Below is a small trained network, with its code and all its weights. Each question gives an input and a target symbol and asks what happens when units are switched off, that is, made to give their printed mean instead of their output.

import numpy as np


def w(rows, s, z=0):
    codes = np.array(rows[::2]) - 128.0
    scale = np.full(codes.shape[1], s)
    scale[-1] = z or s
    return codes * scale


def f(y):
    return np.maximum(y, 0)


def softmax(a):
    e = np.exp(a - a.max(-1, keepdims=True))
    return e / e.sum(-1, keepdims=True)


def log_softmax(a):
    a = a - a.max(-1, keepdims=True)
    return a - np.log(np.exp(a).sum(-1, keepdims=True))


def net(x, mask):
    ids = ['αβγδεημπσφψ'.index(c) for c in x.split()]
    T = len(ids)
    res = E[ids] + P[:T]
    q, k, v = (res @ M[0].T for M in (Q, K, V))
    z = softmax(np.where(np.tri(T) > 0, q @ k.T / 4**0.5, -1e9)) @ v
    res = res + np.where(mask[0], z, O[0][:, -1]) @ O[0][:, :-1]
    y = f(res @ A[0][:, :-1].T + A[0][:, -1])
    res = res + np.where(mask[1:13], y, B[0][:, -1]) @ B[0][:, :-1]
    return log_softmax(res[-1] @ U[:, :-1].T + U[:, -1])


Q, K, V, O, A, B = {}, {}, {}, {}, {}, {}
E = w([
[60,161,114,133,150],'α',
[178,83,105,86,55],'β',
[92,97,127,84,135],'γ',
[25,67,91,95,125],'δ',
[168,160,51,66,165],'ε',
[188,95,120,32,177],'η',
[105,47,75,74,145],'μ',
[129,104,206,108,202],'π',
[86,168,6,15,120],'σ',
[136,249,148,49,142],'φ',
[166,192,206,26,200],'ψ',
],0.016)
P = w([
[200,158,222,254,80],'0',
[69,161,73,103,200],'1',
[68,161,82,91,191],'2',
[74,170,103,61,178],'3',
[70,162,97,63,189],'4',
[82,173,114,56,184],'5',
[60,158,93,82,184],'6',
[75,178,119,57,191],'7',
[71,162,98,53,184],'8',
[87,177,128,52,186],'9',
[78,170,94,60,193],'10',
],0.0075)
Q[0] = w([
[37,109,174,122,111],'H1',
[87,100,68,10,208],'H1',
[173,119,157,242,1],'H1',
[111,86,107,13,168],'H1',
],0.0095)
K[0] = w([
[122,115,179,181,91],'H1',
[156,110,123,141,7],'H1',
[63,169,126,85,220],'H1',
[217,119,144,123,35],'H1',
],0.012)
V[0] = w([
[122,246,149,153,140],'H1',
[75,109,193,166,151],'H1',
[98,139,71,138,61],'H1',
[254,119,97,122,160],'H1',
],0.019)
O[0] = w([
[107,250,101,141,101,141],'H1',
[197,125,130,136,161,2],'H1',
[141,135,154,40,46,172],'H1',
[37,122,188,147,171,205],'H1',
],0.016,0.0063)
A[0] = w([
[110,57,139,96,114,111],'N1',
[203,141,83,216,158,1],'N2',
[83,22,74,166,17,54],'N3',
[250,107,87,67,255,248],'N4',
[98,62,79,219,109,210],'N5',
[206,13,203,96,54,96],'N6',
[39,144,136,176,174,69],'N7',
[124,190,224,217,80,248],'N8',
[178,145,72,187,171,227],'N9',
[102,229,72,61,203,240],'N10',
[141,188,76,103,80,149],'N11',
[61,134,187,141,132,64],'N12',
],0.0082,0.0054)
B[0] = w([
[117,229,128,130,118,187],'N1',
[187,152,94,57,162,158],'N2',
[170,150,126,174,163,170],'N3',
[86,83,135,163,106,199],'N4',
[151,133,176,159,123,149],'N5',
[119,114,87,110,174,185],'N6',
[172,131,98,6,134,197],'N7',
[48,69,28,146,84,168],'N8',
[230,79,147,154,71,176],'N9',
[123,61,142,171,99,250],'N10',
[122,188,255,152,197,194],'N11',
[208,162,112,121,116,190],'N12',
],0.0073,0.023)
U = w([
[131,100,150,155,147,131],'α',
[53,3,182,205,8,253],'β',
[64,149,146,179,126,176],'γ',
[176,173,171,104,101,158],'δ',
[137,171,72,92,131,94],'ε',
[145,64,130,72,32,56],'η',
[11,22,191,197,117,102],'μ',
[81,137,177,138,202,105],'π',
[70,95,85,76,62,91],'σ',
[87,83,206,106,4,185],'φ',
[127,133,181,82,121,80],'ψ',
],0.0066,0.0036)

Each question gives the input, a string of symbols that net reads in full, and the target symbol t.
The units are the heads (4 rows each of Q, K, V and O) and the neurons (one row each of A and B). Each row of codes is followed by its name. A weight is (code - 128) times the scale printed after its matrix; where a second scale follows, it is the last column's (O, A, B and U).
mask holds one flag per unit, heads first, then neurons. A switched-off unit (its flag False) gives its mean, the last column of its rows in O or B, instead of its output. The means were averaged over made-up inputs and are rounded, as every weight is.
A unit's drop is (log p(t) with every unit on - log p(t) with that unit switched off) / (log p(t) with every unit on - log p(t) with every unit switched off).
The circuit of an input: a set's keep is (log p(t) with only the set's units on - log p(t) with every unit switched off) / (log p(t) with every unit on - log p(t) with every unit switched off). Starting from the 12 units with the biggest drops (on a tie, the unit counted first), units are removed one at a time, each time the one whose removal leaves the highest keep (on an exact tie, the one counted first), for as long as the keep stays at least 0.8.
units of the circuit, in order: the units of the circuit, biggest drop first
top k neurons: the k neurons with the biggest drops, biggest first
drop of u: that unit's drop, to one decimal
input α η α ψ γ σ ψ ψ, target δ: units of the circuit, in order => H1
input π η α α σ γ η ε, target α: top 3 neurons => N2, N9, N4
input ψ σ φ μ, target ε: units of the circuit, in order => N7, H1
input μ σ π ε φ σ γ φ α σ, target μ: units of the circuit, in order => H1, N7
input ψ φ σ φ γ ε η α π, target ε: units of the circuit, in order => N7, H1, N11
input α ψ ψ ψ δ π γ ε ψ φ, target δ: units of the circuit, in order => H1, N11
input ψ ε μ σ η, target ε: units of the circuit, in order => H1, N7, N11
input ψ α γ ε γ π φ ψ φ η σ, target ε: top 3 neurons => N7, N2, N4
input μ η π σ γ, target μ: top 2 neurons => N7, N4
input η η σ, target π: units of the circuit, in order => H1, N7
input π φ γ δ ψ, target α: units of the circuit, in order => H1, N9
input γ α ε δ ε σ σ π, target β: top 3 neurons => N4, N7, N11
input ε ε γ α ψ η η, target σ: units of the circuit, in order => N7, H1, N11, N8
input δ ε π μ η μ ε φ ε, target η: top neuron => N4
input η φ δ δ α, target π: top 2 neurons => N7, N12
input π δ σ μ η α η α, target α: top 2 neurons => N2, N9
input ψ π η γ α, target ε: top 2 neurons => N7, N2
input α γ μ μ μ γ, target δ: top 2 neurons => N11, N8
input ψ σ δ δ α π σ γ, target ε: top 2 neurons => N7, N2
input δ φ σ δ α α δ ψ, target η: drop of H1 => 0.9
input φ γ β ε π δ ψ η π φ, target φ: drop of N7 => 0.2
input φ γ γ, target γ: drop of N2 => 0.0
input π μ μ δ ε π ε π, target α: drop of H1 => 1.2
